Below are the code and all the weights of a small trained network. Each question names an input and a target symbol and asks about switching units off, where a switched-off unit gives its printed mean instead of its output.

import numpy as np


def w(rows, s, z=0):
    codes = np.array(rows[::2]) - 128.0
    scale = np.full(codes.shape[1], s)
    scale[-1] = z or s
    return codes * scale


def norm(h):
    return h / np.sqrt((h * h).mean(-1, keepdims=True) + 1e-5)


def f(y):
    return y / 2 * (1 + np.tanh(0.7978845608 * (y + 0.044715 * y**3)))


def softmax(a):
    e = np.exp(a - a.max(-1, keepdims=True))
    return e / e.sum(-1, keepdims=True)


def log_softmax(a):
    a = a - a.max(-1, keepdims=True)
    return a - np.log(np.exp(a).sum(-1, keepdims=True))


def net(x, mask):
    ids = ['αγδζημτφ'.index(c) for c in x.split()]
    T = len(ids)
    res = E[ids] + P[:T]
    u = 0
    for l in range(2):
        r = norm(res)
        for j in range(2):
            rows = slice(3 * j, 3 * j + 3)
            q, k, v = (r @ M[l][rows].T for M in (Q, K, V))
            z = softmax(np.where(np.tri(T) > 0, q @ k.T / 3**0.5, -1e9)) @ v
            o = O[l][rows]
            res = res + np.where(mask[u + j], z, o[:, -1]) @ o[:, :-1]
        u += 2
        y = f(norm(res) @ A[l][:, :-1].T + A[l][:, -1])
        res = res + np.where(mask[u : u + 12], y, B[l][:, -1]) @ B[l][:, :-1]
        u += 12
    return log_softmax(norm(res)[-1] @ U[:, :-1].T + U[:, -1])


Q, K, V, O, A, B = {}, {}, {}, {}, {}, {}
E = w([
[144,129,84],'α',
[6,123,230],'γ',
[191,102,130],'δ',
[54,202,43],'ζ',
[30,222,127],'η',
[134,178,16],'μ',
[187,122,236],'τ',
[242,79,90],'φ',
],0.014)
P = w([
[233,80,27],'0',
[107,152,173],'1',
[85,164,161],'2',
[138,159,176],'3',
[134,164,161],'4',
[222,174,197],'5',
[129,79,90],'6',
[137,80,212],'7',
[114,61,254],'8',
[112,147,107],'9',
[101,115,102],'10',
],0.0082)
Q[0] = w([
[103,120,216],'0.h0',
[22,206,130],'0.h0',
[135,191,1],'0.h0',
[26,59,61],'0.h1',
[244,140,230],'0.h1',
[54,104,75],'0.h1',
],0.0084)
K[0] = w([
[73,210,111],'0.h0',
[153,189,110],'0.h0',
[213,89,119],'0.h0',
[252,149,183],'0.h1',
[146,204,166],'0.h1',
[161,76,182],'0.h1',
],0.011)
V[0] = w([
[201,144,179],'0.h0',
[212,250,128],'0.h0',
[95,125,186],'0.h0',
[202,200,161],'0.h1',
[153,31,164],'0.h1',
[155,250,138],'0.h1',
],0.011)
O[0] = w([
[83,98,227,143],'0.h0',
[130,144,176,253],'0.h0',
[188,117,91,84],'0.h0',
[106,126,49,183],'0.h1',
[169,146,238,34],'0.h1',
[69,1,147,228],'0.h1',
],0.0066,0.0045)
A[0] = w([
[106,188,122,174],'0.n0',
[160,107,152,65],'0.n1',
[103,248,120,187],'0.n2',
[92,105,96,191],'0.n3',
[96,136,112,205],'0.n4',
[69,142,101,254],'0.n5',
[159,141,110,68],'0.n6',
[147,94,170,232],'0.n7',
[212,188,157,247],'0.n8',
[110,74,104,195],'0.n9',
[169,96,133,224],'0.n10',
[98,232,156,173],'0.n11',
],0.013,0.0035)
B[0] = w([
[226,112,150,193],'0.n0',
[72,139,129,124],'0.n1',
[77,59,248,254],'0.n2',
[104,160,194,186],'0.n3',
[105,78,203,184],'0.n4',
[172,106,191,242],'0.n5',
[181,81,97,115],'0.n6',
[88,170,212,164],'0.n7',
[59,16,102,143],'0.n8',
[156,97,254,185],'0.n9',
[71,88,190,160],'0.n10',
[191,55,74,244],'0.n11',
],0.006,0.0078)
Q[1] = w([
[228,255,81],'1.h0',
[215,154,227],'1.h0',
[139,120,45],'1.h0',
[57,29,197],'1.h1',
[116,141,141],'1.h1',
[69,100,134],'1.h1',
],0.01)
K[1] = w([
[139,122,170],'1.h0',
[94,152,112],'1.h0',
[106,167,161],'1.h0',
[107,117,8],'1.h1',
[96,114,135],'1.h1',
[169,145,50],'1.h1',
],0.017)
V[1] = w([
[216,91,179],'1.h0',
[162,89,198],'1.h0',
[83,146,73],'1.h0',
[253,76,98],'1.h1',
[244,85,81],'1.h1',
[188,183,54],'1.h1',
],0.013)
O[1] = w([
[81,179,55,177],'1.h0',
[162,176,95,213],'1.h0',
[175,7,182,98],'1.h0',
[162,158,130,209],'1.h1',
[204,159,132,198],'1.h1',
[191,121,180,2],'1.h1',
],0.012,0.0056)
A[1] = w([
[177,200,179,141],'1.n0',
[97,170,109,132],'1.n1',
[164,216,152,59],'1.n2',
[33,24,154,135],'1.n3',
[96,152,99,119],'1.n4',
[127,86,67,111],'1.n5',
[94,42,120,136],'1.n6',
[190,93,146,119],'1.n7',
[112,84,181,254],'1.n8',
[6,134,117,145],'1.n9',
[151,179,70,105],'1.n10',
[50,161,112,172],'1.n11',
],0.017,0.0035)
B[1] = w([
[167,113,2,202],'1.n0',
[129,157,206,188],'1.n1',
[92,122,75,194],'1.n2',
[74,115,73,241],'1.n3',
[194,141,202,174],'1.n4',
[121,64,112,131],'1.n5',
[125,127,32,184],'1.n6',
[156,83,213,171],'1.n7',
[100,192,84,208],'1.n8',
[152,173,189,254],'1.n9',
[65,153,133,195],'1.n10',
[125,134,167,233],'1.n11',
],0.0093)
U = w([
[245,87,178,2],'α',
[38,46,62,78],'γ',
[236,92,63,69],'δ',
[145,3,160,169],'ζ',
[126,122,158,194],'η',
[156,147,51,154],'μ',
[139,146,178,121],'τ',
[146,113,100,215],'φ',
],0.011,0.0035)

Each question gives the input, a string of symbols that net reads in full, and the target symbol t.
The units are the heads (3 rows each of Q, K, V and O) and the neurons (one row each of A and B). Each row of codes is followed by its name. A weight is (code - 128) times the scale printed after its matrix; where a second scale follows, it is the last column's (O, A, B and U).
mask holds one flag per unit, layer by layer, with each layer's heads first. A switched-off unit (its flag False) gives its mean, the last column of its rows in O or B, instead of its output. The means were averaged over made-up inputs and are rounded, as every weight is.
A unit's drop is (log p(t) with every unit on - log p(t) with that unit switched off) / (log p(t) with every unit on - log p(t) with every unit switched off).
The circuit of an input: a set's keep is (log p(t) with only the set's units on - log p(t) with every unit switched off) / (log p(t) with every unit on - log p(t) with every unit switched off). Starting from the 12 units with the biggest drops (on a tie, the unit counted first), units are removed one at a time, each time the one whose removal leaves the highest keep (on an exact tie, the one counted first), for as long as the keep stays at least 0.8.
circuit, biggest first: the units of the circuit, biggest drop first
top k neurons: the k neurons with the biggest drops, biggest first
top k neurons in layer l: the k neurons of layer l with the biggest drops, biggest first
heads that matter: for each layer, one digit per head in row order, 1 if its drop is at least 0.15 and else 0, layers parted by /
input μ α α, target α: circuit, biggest first => [1.h1]
input α ζ τ ζ, target δ: circuit, biggest first => [1.h1 0.n2 1.n0]
input δ φ μ η ζ φ η α δ α, target τ: heads that matter => 10 / 10
input η η ζ μ τ ζ τ μ φ, target γ: heads that matter => 01 / 00
input α α δ, target δ: circuit, biggest first => [1.h1 1.n0]
input α γ η η τ γ, target δ: circuit, biggest first => [1.h1 0.n2 1.n0]
input ζ η φ, target ζ: circuit, biggest first => [1.h0 0.h0]
input α δ γ δ, target δ: top 2 neurons => [0.n2 0.n8]
input ζ α η τ, target ζ: circuit, biggest first => [1.h0 0.n11 0.h0 1.h1]
input η δ η η, target γ: heads that matter => 11 / 00
input φ ζ η η η δ η δ φ δ, target μ: heads that matter => 01 / 11
input φ μ δ η, target μ: heads that matter => 00 / 11
input η τ φ ζ η μ δ η, target γ: top 3 neurons in layer 0 => [0.n11 0.n2 0.n7]
input ζ φ α γ δ, target ζ: heads that matter => 10 / 10
input η ζ ζ η ζ ζ τ μ τ φ, target γ: circuit, biggest first => [1.h1]
input φ δ φ φ α δ φ δ ζ, target μ: circuit, biggest first => [1.h1 1.n0]
input η η τ, target γ: heads that matter => 01 / 00
input ζ γ η ζ μ, target ζ: top 4 neurons in layer 0 => [0.n11 0.n3 0.n2 0.n4]
input φ φ α η δ η η α, target μ: heads that matter => 00 / 11
input α η ζ ζ ζ α α, target δ: top 4 neurons in layer 0 => [0.n2 0.n5 0.n9 0.n4]
input φ α η η τ γ η φ γ ζ φ, target μ: heads that matter => 01 / 11
input φ τ η ζ μ δ δ τ, target μ: top neuron in layer 1 => [1.n0]
input μ η η, target α: heads that matter => 00 / 11
input φ μ φ α η μ ζ η τ, target μ: heads that matter => 00 / 01
